Below is a small trained network, with its code and all its weights. Each question gives an input and a class and asks what happens when units are switched off, that is, made to give their printed mean instead of their output.

import numpy as np


def w(rows, s, z=0):
    codes = np.array(rows[::2]) - 128.0
    scale = np.full(codes.shape[1], s)
    scale[-1] = z or s
    return codes * scale


def norm(h):
    return h / np.sqrt((h * h).mean(-1, keepdims=True) + 1e-5)


def f(y):
    return y / 2 * (1 + np.tanh(0.7978845608 * (y + 0.044715 * y**3)))


def log_softmax(a):
    a = a - a.max(-1, keepdims=True)
    return a - np.log(np.exp(a).sum(-1, keepdims=True))


def net(x, mask):
    res = np.array(x, float).reshape(1, 5) / 4 @ E
    u = 0
    for l in range(3):
        y = f(norm(res) @ A[l][:, :-1].T + A[l][:, -1])
        res = res + np.where(mask[u : u + 10], y, B[l][:, -1]) @ B[l][:, :-1]
        u += 10
    return log_softmax(norm(res)[-1] @ U[:, :-1].T + U[:, -1])


A, B = {}, {}
E = w([
[127,130,123],'x0',
[146,78,4],'x1',
[253,253,102],'x2',
[130,124,129],'x3',
[180,87,148],'x4',
],0.0046)
A[0] = w([
[43,77,125,216],'L0N1',
[120,161,204,112],'L0N2',
[158,120,63,58],'L0N3',
[125,76,167,100],'L0N4',
[127,179,75,215],'L0N5',
[115,103,2,3],'L0N6',
[143,121,110,29],'L0N7',
[220,57,152,199],'L0N8',
[223,90,145,184],'L0N9',
[104,59,162,74],'L0N10',
],0.0095,0.0033)
B[0] = w([
[197,221,72,252],'L0N1',
[234,143,176,173],'L0N2',
[187,127,253,145],'L0N3',
[120,185,119,146],'L0N4',
[213,165,78,193],'L0N5',
[209,82,189,179],'L0N6',
[143,83,189,105],'L0N7',
[85,191,20,208],'L0N8',
[75,200,83,205],'L0N9',
[29,224,111,164],'L0N10',
],0.0042,0.0044)
A[1] = w([
[78,171,175,70],'L1N1',
[18,44,141,147],'L1N2',
[220,189,154,228],'L1N3',
[72,192,89,147],'L1N4',
[106,171,147,1],'L1N5',
[89,32,135,95],'L1N6',
[68,55,169,104],'L1N7',
[69,49,155,153],'L1N8',
[76,72,158,89],'L1N9',
[146,172,2,194],'L1N10',
],0.0075,0.0027)
B[1] = w([
[152,78,157,135],'L1N1',
[194,216,29,147],'L1N2',
[1,92,98,240],'L1N3',
[74,84,51,179],'L1N4',
[153,121,128,119],'L1N5',
[195,147,80,118],'L1N6',
[161,186,94,118],'L1N7',
[249,194,115,124],'L1N8',
[190,182,121,115],'L1N9',
[68,82,175,253],'L1N10',
],0.0056,0.0062)
A[2] = w([
[100,31,169,122],'L2N1',
[7,166,116,187],'L2N2',
[193,104,4,182],'L2N3',
[216,219,83,94],'L2N4',
[159,196,186,251],'L2N5',
[181,119,123,118],'L2N6',
[84,149,141,154],'L2N7',
[132,221,67,87],'L2N8',
[142,178,234,126],'L2N9',
[254,20,101,222],'L2N10',
],0.0074,0.0033)
B[2] = w([
[80,73,84,140],'L2N1',
[130,49,83,254],'L2N2',
[217,107,223,178],'L2N3',
[140,156,41,130],'L2N4',
[172,48,74,150],'L2N5',
[55,114,156,113],'L2N6',
[152,110,91,161],'L2N7',
[169,164,28,156],'L2N8',
[182,18,191,139],'L2N9',
[132,51,253,137],'L2N10',
],0.0051,0.0079)
U = w([
[196,204,50,180],'0',
[105,85,131,198],'1',
[192,73,240,171],'2',
[79,117,111,161],'3',
[104,93,120,147],'4',
[80,189,185,19],'5',
[122,249,215,2],'6',
],0.013,0.007)

Each question gives the input, the list of numbers given to net, and the class t.
The units are the neurons (one row each of A and B). Each row of codes is followed by its name. A weight is (code - 128) times the scale printed after its matrix; where a second scale follows, it is the last column's (A, B and U).
mask holds one flag per neuron, layer by layer. A switched-off neuron (its flag False) gives its mean, the last column of its row in B, instead of its output. The means were averaged over made-up inputs and are rounded, as every weight is.
A unit's drop is (log p(t) with every unit on - log p(t) with that unit switched off) / (log p(t) with every unit on - log p(t) with every unit switched off).
The circuit of an input: a set's keep is (log p(t) with only the set's units on - log p(t) with every unit switched off) / (log p(t) with every unit on - log p(t) with every unit switched off). Starting from the 12 units with the biggest drops (on a tie, the unit counted first), units are removed one at a time, each time the one whose removal leaves the highest keep (on an exact tie, the one counted first), for as long as the keep stays at least 0.8.
units of the circuit, in order: the units of the circuit, biggest drop first
most important unit: the unit with the biggest drop
k most important neurons: the k neurons with the biggest drops, biggest first
top k neurons in layer l: the k neurons of layer l with the biggest drops, biggest first
drop when u is switched off: that unit's drop, to one decimal
input [2,7,0,-2,2], class 2: most important unit => L0N6
input [3,3,5,-3,-6], class 3: units of the circuit, in order => [L0N1, L1N10]
input [-3,-3,-6,-4,-1], class 0: units of the circuit, in order => [L1N2, L1N8]
input [-8,8,-3,0,-3], class 2: units of the circuit, in order => [L0N6, L1N3, L2N10, L2N3]
input [7,8,-1,4,5], class 2: units of the circuit, in order => [L0N6, L2N10, L2N3]
input [-2,8,-1,6,6], class 2: top 2 neurons in layer 2 => [L2N10, L2N3]
input [3,-1,-6,-6,-1], class 0: units of the circuit, in order => [L1N2, L1N8]
input [0,1,4,-5,-6], class 3: 3 most important neurons => [L0N1, L1N3, L1N10]
input [-7,-8,7,-2,-2], class 2: 3 most important neurons => [L2N9, L0N1, L1N2]
input [-7,-1,-7,-7,7], class 0: top 2 neurons in layer 1 => [L1N2, L1N3]
input [-7,-7,6,-5,-2], class 2: 4 most important neurons => [L2N9, L0N1, L0N8, L0N2]
input [-2,-7,-5,-3,-7], class 2: top 2 neurons in layer 0 => [L0N8, L0N2]
input [-5,3,3,-7,-3], class 1: 2 most important neurons => [L1N3, L0N1]
input [5,-5,-1,-5,8], class 3: most important unit => L0N8
input [0,1,-8,-5,-3], class 0: units of the circuit, in order => [L1N2, L1N3, L1N8]
input [-3,-4,0,-2,0], class 2: top 2 neurons in layer 1 => [L1N4, L1N10]
input [-1,4,5,-8,-3], class 1: units of the circuit, in order => [L0N1, L1N10]
input [-3,2,-5,1,4], class 0: top 2 neurons in layer 2 => [L2N10, L2N9]
input [-6,-7,-8,3,-1], class 0: 2 most important neurons => [L1N2, L1N10]
input [-6,8,-1,-4,-3], class 2: most important unit => L0N6
input [0,-8,-1,-2,-4], class 2: top 2 neurons in layer 1 => [L1N10, L1N4]
input [-7,-5,4,1,7], class 3: 2 most important neurons => [L1N3, L0N8]
input [5,-7,6,0,8], class 3: top 3 neurons in layer 2 => [L2N5, L2N3, L2N10]
input [-8,-6,4,1,8], class 3: top 3 neurons in layer 0 => [L0N8, L0N9, L0N3]
input [-2,6,-7,-2,4], class 0: 4 most important neurons => [L1N2, L0N10, L0N5, L0N2]
input [-8,-1,-8,-1,5], class 0: drop when L1N1 is switched off => 0.0
input [6,1,4,-7,-7], class 1: drop when L2N2 is switched off => 0.1
input [-8,6,-8,7,0], class 0: drop when L1N2 is switched off => 0.6
input [-7,7,-1,4,-7], class 2: drop when L1N10 is switched off => -0.1
